Below are the code and all the weights of a small trained network. Each question names an input and a class and asks about switching units off, where a switched-off unit gives its printed mean instead of its output.

import numpy as np


def w(rows, s, z=0):
    codes = np.array(rows[::2]) - 128.0
    scale = np.full(codes.shape[1], s)
    scale[-1] = z or s
    return codes * scale


def norm(h):
    return h / np.sqrt((h * h).mean(-1, keepdims=True) + 1e-5)


def f(y):
    return y / 2 * (1 + np.tanh(0.7978845608 * (y + 0.044715 * y**3)))


def log_softmax(a):
    a = a - a.max(-1, keepdims=True)
    return a - np.log(np.exp(a).sum(-1, keepdims=True))


def net(x, mask):
    res = np.array(x, float).reshape(1, 6) / 4 @ E
    u = 0
    for l in range(3):
        y = f(norm(res) @ A[l][:, :-1].T + A[l][:, -1])
        res = res + np.where(mask[u : u + 5], y, B[l][:, -1]) @ B[l][:, :-1]
        u += 5
    return log_softmax(norm(res)[-1] @ U[:, :-1].T + U[:, -1])


A, B = {}, {}
E = w([
[158,180,25,113],'x0',
[184,254,210,7],'x1',
[172,66,43,20],'x2',
[241,89,195,118],'x3',
[205,191,191,223],'x4',
[183,116,155,184],'x5',
],0.0094)
A[0] = w([
[106,157,179,50,65],'L0N0',
[175,132,66,78,41],'L0N1',
[150,253,137,123,38],'L0N2',
[170,73,147,125,57],'L0N3',
[18,138,186,88,3],'L0N4',
],0.024,0.0027)
B[0] = w([
[75,213,171,84,225],'L0N0',
[100,134,31,106,204],'L0N1',
[103,232,199,76,254],'L0N2',
[172,51,198,137,179],'L0N3',
[69,5,125,87,211],'L0N4',
],0.023,0.0097)
A[1] = w([
[217,144,74,65,54],'L1N0',
[248,81,60,31,156],'L1N1',
[117,174,105,73,88],'L1N2',
[69,34,159,151,72],'L1N3',
[111,116,149,48,1],'L1N4',
],0.016,0.0055)
B[1] = w([
[150,117,67,115,147],'L1N0',
[152,187,36,4,221],'L1N1',
[70,132,138,104,212],'L1N2',
[18,44,169,102,255],'L1N3',
[73,104,178,84,171],'L1N4',
],0.016,0.0062)
A[2] = w([
[229,128,165,162,157],'L2N0',
[74,150,145,253,122],'L2N1',
[103,96,140,182,36],'L2N2',
[78,139,42,162,3],'L2N3',
[145,159,148,173,71],'L2N4',
],0.021,0.0044)
B[2] = w([
[250,145,123,127,219],'L2N0',
[29,131,120,182,254],'L2N1',
[107,107,99,92,216],'L2N2',
[176,163,118,217,232],'L2N3',
[163,134,132,166,150],'L2N4',
],0.025,0.0036)
U = w([
[252,97,207,121,151],'0',
[38,22,125,149,166],'1',
[159,154,131,152,2],'2',
[135,154,81,94,99],'3',
[182,163,24,96,142],'4',
[123,162,129,247,177],'5',
[156,156,128,127,63],'6',
[81,246,192,58,173],'7',
],0.018,0.012)

Each question gives the input, the list of numbers given to net, and the class t.
The units are the neurons (one row each of A and B). Each row of codes is followed by its name. A weight is (code - 128) times the scale printed after its matrix; where a second scale follows, it is the last column's (A, B and U).
mask holds one flag per neuron, layer by layer. A switched-off neuron (its flag False) gives its mean, the last column of its row in B, instead of its output. The means were averaged over made-up inputs and are rounded, as every weight is.
A unit's drop is (log p(t) with every unit on - log p(t) with that unit switched off) / (log p(t) with every unit on - log p(t) with every unit switched off).
The circuit of an input: a set's keep is (log p(t) with only the set's units on - log p(t) with every unit switched off) / (log p(t) with every unit on - log p(t) with every unit switched off). Starting from the 12 units with the biggest drops (on a tie, the unit counted first), units are removed one at a time, each time the one whose removal leaves the highest keep (on an exact tie, the one counted first), for as long as the keep stays at least 0.8.
circuit, biggest first: the units of the circuit, biggest drop first
most important unit: the unit with the biggest drop
top k neurons: the k neurons with the biggest drops, biggest first
top k neurons in layer l: the k neurons of layer l with the biggest drops, biggest first
drop of u: that unit's drop, to one decimal
input [1,-5,0,0,6,-3], class 1: most important unit : L0N2
input [-4,-4,0,3,1,8], class 0: top 4 neurons in layer 0 : (L0N3 L0N4 L0N1 L0N0)
input [-5,-1,-5,7,2,8], class 0: top 2 neurons : (L2N0 L0N4)
input [-4,-3,-8,-6,7,-1], class 1: circuit, biggest first : (L0N0 L0N2)
input [-3,-6,7,5,-4,-4], class 3: top 4 neurons : (L1N1 L0N4 L0N3 L0N1)
input [5,-7,-5,-6,2,-5], class 5: top 3 neurons : (L0N4 L2N3 L0N3)
input [-7,-4,-8,-4,5,8], class 1: top 2 neurons in layer 2 : (L2N2 L2N3)
input [-3,0,-1,-7,4,4], class 1: top 2 neurons : (L0N0 L1N1)
input [-5,-3,8,1,-5,2], class 3: top 2 neurons in layer 0 : (L0N4 L0N3)
input [6,-5,-8,2,-2,-6], class 5: top 2 neurons in layer 2 : (L2N3 L2N1)
input [-7,7,3,-8,-4,0], class 1: top 2 neurons in layer 0 : (L0N4 L0N2)
input [0,-1,2,0,-1,6], class 0: top 2 neurons : (L0N3 L0N4)
input [1,-5,2,-6,2,-1], class 5: top 3 neurons : (L0N4 L0N3 L2N3)
input [0,-1,-8,2,4,0], class 5: most important unit : L0N0
input [7,-8,-1,-2,7,-2], class 5: top 4 neurons : (L0N4 L0N3 L2N3 L1N3)
input [-1,2,0,4,-4,7], class 0: top 2 neurons : (L0N3 L0N4)
input [-4,-3,-5,7,1,1], class 0: top 4 neurons : (L0N4 L0N3 L2N0 L0N1)
input [-5,4,1,-3,-4,0], class 1: top 2 neurons : (L0N4 L0N2)
input [5,0,7,-4,7,4], class 4: top 2 neurons : (L0N1 L0N0)
input [-4,-1,-3,7,8,-1], class 0: most important unit : L2N0
input [3,-6,5,-5,5,-4], class 5: drop of L2N3 : 0.7
input [-6,-1,-3,1,-2,-7], class 1: drop of L0N4 : 0.3
input [6,-4,-2,8,6,0], class 0: drop of L0N1 : 0.0
input [0,-5,7,6,-5,-5], class 4: drop of L1N1 : 0.1
